After every row comes one of two labels: whether the row has a hidden trait. Each part has its own trait and labels.
In the rows, 100 means zero.
[ 89 110 114 125 106 124 108 103  91  89  47 108  87  85 107  96  96 102
 105  99 100 100 100 108  97  95 108 108  99  99  67 108 108 102 100  92
  98  78  40  75  88 103 101 104  98  95  98 123  97 116 112 102 107 109
  97  77  96 116  98  79 102 105  91 109  83  98 100 109  88 105 100 105
  78 100 100 134  93 104  95 117 114  90  86  88  94  92  89  92 130  94
 100 130 102 105 100  88  97  93  87 103  99 112  89 126 105  75  95  92
 101 101 108  99 103 135  77  96 117  82  97  87  96  91  95  91 105  95
  91 103 110 134 110  88 106  83 105  90 121  91  92 114  95 107   0  51
  88 107 110 117]  W
[ 92 102 156  87  97  67  96 103 103  90 100 102  97  89  88 100  85 118
 108  89  97 122 135  83  72 107  91  84  88  99 103  99 120  96 103  90
  80  83  97  81  95 101 109 119  95 100 100 101  98  94 105  96  94  93
 116 107  88  97  87 109 101 103 108 105  97  95 107  77 101 117 104 118
 115 113 101 104 106 121 102  69  74 118  91 127  96  99  95 107 108  72
 103  93 103 100 102  94 125 101  85 135  95  99  94 106 135  88  90  93
 107  83  85 101  89  84  79 111 113  84  97 106 105 112  85  97  95  76
 106 115  89 122  97  95 107 127 106 104  86 100 105 133 109  77  96  81
  93  63 100 105]  K
[ 90 101  76 103  97  80  93 100  99 105 115  92 109 108 110  99 111 100
  98  89  97  97  92  77 113 107  84 137 107 109  98  99 113  97  94 103
  97 119  88  96 108 100  92  92 100  98 103 101 106 110  95 118 111 107
  83  84 114 100  97 109  95  98 100  86  97 105  98 107 105  93  98  80
  84  74 111 126 104  92 100 119 120 105 112  87 106  92 106 107 120  71
  55  55  93 102 102 112  92  96 103 101  98  97  89  94  14 119 115 114
  93 128 106  93  99  83 116 106 100 145 104  90  95  85 102  98 110 116
  89  93  97  97  99 107  77 112  82 108  64 103 104  65  95  92 200 127
 103 108  91  94]  K
[107  89 129  56  91  53  90 101 103  97 152  98 111 107  85 115  93 113
 101  97 100 116 122  82  82 108  78  78  92  99 128  91 105  92 101 104
  90 108 138 113 106  98  91 104  98 112 102  74 101  68  93  96 103  92
 110 132  92  82  86 127 100  94 112  95 104  97 113  81 112 103 107 111
 131 110  88  68 109 112 103  66  74 129 108 136 100 111 100 116  68  92
 108  58  98  89 103 107 124 107  98 119  95  91  97  89  93  95 103 107
 104  73  86 104  87  58 117 111  90 105 101 115 108 122  90 106  97 101
 115 100  86 100  91 105 102 121 107 108  76 107 111  98 112  82 139 127
 103  58  91  82]  K
[105  93 152  81  98  83 100 101 102  97  96 102  95  93  84 108  97 108
 102 107  99 107 119  94  85 100 102  87  86  93 115  99  99  87 103  98
  95  81 125  92  93  99 115 117  96 106  95 101  98  89  94  77  90  89
 127 117  83  96  93 113 101 107 107 108 107  97 106  81 106 111 103 119
 124 119 109  71 103 115 102  64  75 103  90 142  97  96  97  97  80 101
 124 120 104  98 101  95 118 107  91 142  93  95 123 109 164  82  98  95
 107  93  77 103  91  82  94 103 111  68  99 111 107 122  93  99  93  77
 107 107  94  95  96  99 112 116 116 104 112 107 105 121 106  90 106 123
  94  87 105  99]  K
[ 91 109 104 126 105 123 108 103  91  92  49 107  88  86 106  98  98 101
 104 100 100  99  99 109  99  94 111 111 100  99  68 107 107 100  99  93
 100  82  48  78  89 102 101 102  98  94  98 123  98 118 113 101 106 108
  96  78  97 114  99  79 102 105  91 108  87  99 100 110  89 105 101 104
  77  97 100 130  94 102  95 117 118  89  87  89  95  91  89  90 128  94
  99 130 101 105 100  90  94  94  89 106 100 111  92 127 101  77  98  92
 101 103 108  98 103 133  81  96 116  85  98  87  96  90  97  92 105  96
  90 101 109 127 109  90 105  85 103  90 121  91  92 113  94 109   0  61
  89 108 111 116]  W
[ 96 100 104  98  97  69  94 101 100 101 115  99 108 100 104  97  97 106
 104  88  99 113 115  65 105 109  89 119  99 106 104  98 117  96  97  96
  86 109 103  87 103 103 101 103  98  95 104 102 103 102  97 111 104 105
 100  87 103  96  91 110  97 100 105  90 100 101 105 100 105 105 101  97
  93  82 106 117 109 103 103  98 107 107 103 100 103  92 106 109 113  86
  73  61  97 105 103 108 101  99  95 113 101  94  86  97  50 113 100 106
  94 110  97  95  95  80 103 106  99 140 100 104  99  91  93  95 108  98
  93 105  89 105  97 103  86 125  87 104  74 109 106  98 100  83 200 110
 101  86  93  96]  K
[ 78 106  77 133  99  94  96  98 101 102 106  99 108 109 113  94 100 105
 105  84 101 100  81  79 125 104  94 140 106 111  96  98 118 101  94  92
  85 104  79  88 106 102 104  98 103  85 106 108 101 108 104 111 108 105
  85  73 113 109 109 105  98 100 101  92  97 104 100 112  99  98  97  89
  82  76 115 153 103  96 105 119 101  96 108  76 110  99 109 106 131  70
  67  63  97 109 101 100  98  94 100  75 101 100  88  83  43 127 105 113
  95 124 107  96 100 105 112 101 107 133 102 103  95  73 100  96 110 104
  89 107  95 101 102 101  89 117  85 108  66 112 101  97  88  89 163 114
 101 111  91 107]  K
[ 92  94  66  70 100 112 112 101  85 105  74 100 102  97  95 103 132  92
  84 106 101  88 103 126  98  98 100 108 104  97  97 104  97  75  98 115
 114 105  46 110  93  92  92  76  91 108  88 118 107 132 113 108 119 106
  84 103  98 109  91  86 101 106  86 104  83 106 100 112  87  89 104  82
  91  88  87  69  83  87  96 114 144  94 100 111 100  75  82  89 106  81
  86 124  88  85 100 116  84  97 116 144  81 103  99 150  82  79 132 102
 107 101  92  96 109 110 125 106 103  96 110  66 112  97 110 100 103 120
  98  70 110  69  99 100  91  65 105 110 121  72  89  77 103 116 169 120
  93 106 111 104]  W

Part 2:
[ 96  91  91  76 109  94 123 104 128  51 114  96 108 108  60  92  85 111
  78]  Z
[107  99 107 109  96 116 127 111 130  67 106  72  91 117  76 113  99 102
  92]  Z
[102  94  95  90 110 106  98 105 138 103  93 103  90  80  61 114  95  98
 107]  Z
[ 94 115  90 103 106 115  92 109 152  89 103  98  81 102  73 117 104  96
 101]  Z
[117  81  93 110  81 139 132  84 140  76  96  72 110 116  51 119  90  98
 101]  Z
[112 120 100  87  99  84 126  85  77 101 109  99  70  89  88  89  89 107
 103]  Y
[ 95 136  87  94 129 107  94 122 142  94 113 128  81 101  84 107  99 105
  89]  Y
[ 89 110  82  79 120  90  95 108 119  85 116 113  82  94  84  91  91 102
  87]  Z
[ 94  92 106  89 107  80 112 115 109  83 107 109 115 108 115  85  98 112
  86]  Y
[ 87 106 115  91 116  98  95 115 107  86 101 114 120 111 103 105 103 101
  99]  Z
[116 115  97  85 112 124 120 105 108  79  99 109 114 103  74 101  85 108
  98]  Z
[113 117 113  84 111 103 110  89  80 100  97 114 114  89 106  91  88 106
 112]  Z
[ 78 122 103  93 111 105 107 106 162  61 101 108 105 107  87 114  98 101
  93]  Y
[ 86  98  77  87 109 109  85 100 160  54 112 107 115 120  84  83  81 101
  72]  Z
[105 135  89  88 120 103 111 105 109  95 107 118 102  98  86 106  87 112
  96]  Z
[117 111 107 117 100 133  90 106  96 114  91 103  87  99 123 109 100  95
 122]  Y
[ 93 113 103 104  97 106 120 103 132  75 108  89  93 114  59 116 100  96
  93]  Z
[122 121 106  92 110 101 132 111  93  90  96 111 113  96  93 100  87 115
 101]  Y
[112  82  95  93  88 106 139 111 108  70 106  69  94 115  51 110  88 105
  84]  Z
[122 121 113 101 110 122 128 103 104  99  99 110  84  99  63 119  95 107
 109]  Z
[ 80  96 107  95 106  92  99 117 139  64 103  96 107 115 115  95  96 106
  80]  Y
[ 98  90  85  88 107 101  91  97 117  80 103 108 117  95  95  90  88 107
  97]  Z
[118 108  96 109 106 111 100 113 120 104  97 100 103 102  88 115  95 109
 103]  Z
[110 126 109  96 109 112 125  96 105  85  99 106  63  89  49 114  92 113
 100]  Z
[ 94 110 105 109  88 109 119  98 118  78 104  73  94 107  78 118 104  94
 107]  Z
[110  99 106  96 104  96 120 109  97  98 107  95  94 110  93  99 101 103
  95]  Z
[110 133 106  98 118 108 120 113 118  86 103 110  79  94  73 112  97 109
 102]  Y
[111 124 116  89 113  71 147 123  61 107 104 118  85  90  87 104 103 124
  99]  Z
[113 105  94  83 110 105 131 105 136  74 103 106  95 103  66 100  78 115
  84]  Y
[113 111 117  99  97 108 135 106  99  90  96  86  85 113  79 111  94 107
 100]  Y
[117 115  94  96 102 110 130  99 120  81 106  87  98 103  61 118  85 109
  94]  Z
[105 109  97  83 116 100 108 106 104  81 107 110  98 100  72  99  89 111
  94]  Z
[105 100 106 102  94 110 124 114 108  89  90 101  87  98  85 103 100 108
 107]  Y
[ 88 132  90  98 111 101  97 108 129  92 103 111  82  87  93 115 100 103
 108]  Z
[ 84 118  73  91 110  88 103 111 146  70 117 112  87 104  86  93  92 110
  77]  Z
[120 100  97  94  86 114 147  92 104  58  99  76  90 101  31 107  84 113
  96]  Z
[118 112  98 102  99 108 113 101  90 102 101 100  69  98  88 101  90 104
 101]  Y
[ 93  83 109  88 106 102 116 117 114  74 106  87 106 111  76 102 102 103
  90]  Z
[116 128  98 103 105 107 124 113 115 107  87 113  75  83 104 106  85 110
 110]  Z
[ 97 110  88  86 102  67 104  93  66 111 110 115 117 104 105  87  98 102
  87]  Z
[102 131 105  84 113  94 118  93  93  89 109 118 112 105  87  99  94 106
  94]  Z
[125 138  83  95 118 103 134 120 121  78 104 114  65  87  56 114  86 127
  93]  Z
[107 110 104 103 105 116 115 106 128  78 108  92  96 118  55 113  93 101
  83]  Z
[106 113  98  89 104  78 131 106 106  82 103  99  74  80  81 101  92 116
 106]  Y
[ 95 104  96  90 107  96  97  95 125 104 103 112 115 101  82 108  90 103
  99]  Z
[ 87  88  89  92  95 105  96  82 128  92 105  85 116 109 111  90  95  85
 100]  Z
[115 127  84 102  97 106 118 100 114 100 108  90  88 114  75 106  89  99
  83]  Z
[118 120  80  90 105 119 115  77 133  91 100 107 102  86  64 106  78 105
 103]  Z
[101  76  82  80 104  94 103 108 122  82 107  88  87  99  70  93  88 103
  90]  Z
[ 92 118  68  96 119 112  89 120 157  74 116 110  80 105  73 107  93 103
  83]  Z
[ 74  81  92  73  97  85 110  97 117  67 106  92 122 110  96  89  96  96
  88]  Z
[113 105  99  87 106  97 130 102  91  98 104 102 113 107  81 102  94 106
  93]  Z
[107 115  94  99 105 100 126 111 123  80 105  88  84  96  76 114  92 108
  97]  Z
[ 91 114 118 112 100 122 108  97 151  89  93  97  98 120 105 114 106  96
 104]  Y
[107 114 112  94 110 104 114 110 112 100 103 112 112 112 103 100 100 105
  92]  Y
[ 79  81  73  77 107 101  84 101 152  65 100 117 111  89 101  79  86 104
  94]  Y
[ 98 123  98 107 101 106 104 102 116 105  97 115  81  94  85 115 101 104
 107]  Z
[144 110 114  98  93 118 167 102  96  57  96  78  60 106  42  94  75 129
  92]  Y
[103  85  76  97  91 124 112 101 152  62 102  76 107 114  59 115  80  98
  88]  Z
[ 72  93  70  69 128 101  77 105 174  55 117 125 105  99  64  90  86 103
  76]  Z
[111 105  92  96  93 107 123  91 133  94  97  88  82  95  84 104  86 105
 103]  Y
[110 133 107  96 119 105 103 118 107  90 105 115  79 104  84 107  97 112
  89]  Y
[119  74 122 108  71 122 113  63  90 106  91  71 109 108  92  98  97  89
 118]  Z
[101 105  97 109 109 115  86 113 115 103 103 114 120 114 112 101 103 106
  94]  Y
[112 124  87 108 109 120 104 115 145 102 100 116  93  99  96 111  94 103
  97]  Y
[110 122 118 110 100 119 110 101 109 107  88 103 100 107  79 118 100 107
 107]  Z
[ 99  95 111 100  94 111 106  86 119  87  97  89  78 104  73 102  91 102
 100]  Z
[ 91  81  74  80 107 121  92  94 173  65 103 100 121 101  85  88  85  95
  89]  Y
[105 120  96  98  98 119 107  78 118  93  95 102  98  93  70 110  91  96
 111]  Z
[108  98  95 102  98 114 118 113 117  83 104  92  97 116  78 105  98 100
  91]  Z
[110  88 102 104  89 106 123 110 101  92 103  87  96 110  91 106  97 102
  99]  Y
[101 103 123  86 117  41 131 134  44 113 112 118  77  85 109  89 114 125
  95]  Y
[ 87 111 113  86 109  91 113  96 113  73 108 109 107 112 105  87  99 102
  83]  Y
[ 94 116  91  87 133 103  96 112 156  70 117 107 101 112  95  98  88 109
  80]  Y
[ 98 106  90 103  95 121 121 110 145  62 100  96 112 118  79 110  95 107
  90]  Y
[113 117  89 100 121 112 109 118 139  88 107 110  95 111  90 108  91 114
  82]  Y
[125 124 103 102 117 115 127 115 121  80 105 103  80 109  60 115  92 114
  90]  Y
[104  98  91  78 119  82 117 124  93  75 114 118 106 101  82  92  89 122
  81]  Y
[113  96 110  90 105 109 108 105 108 112  93 101 111  99  94 111  93 102
 108]  Z
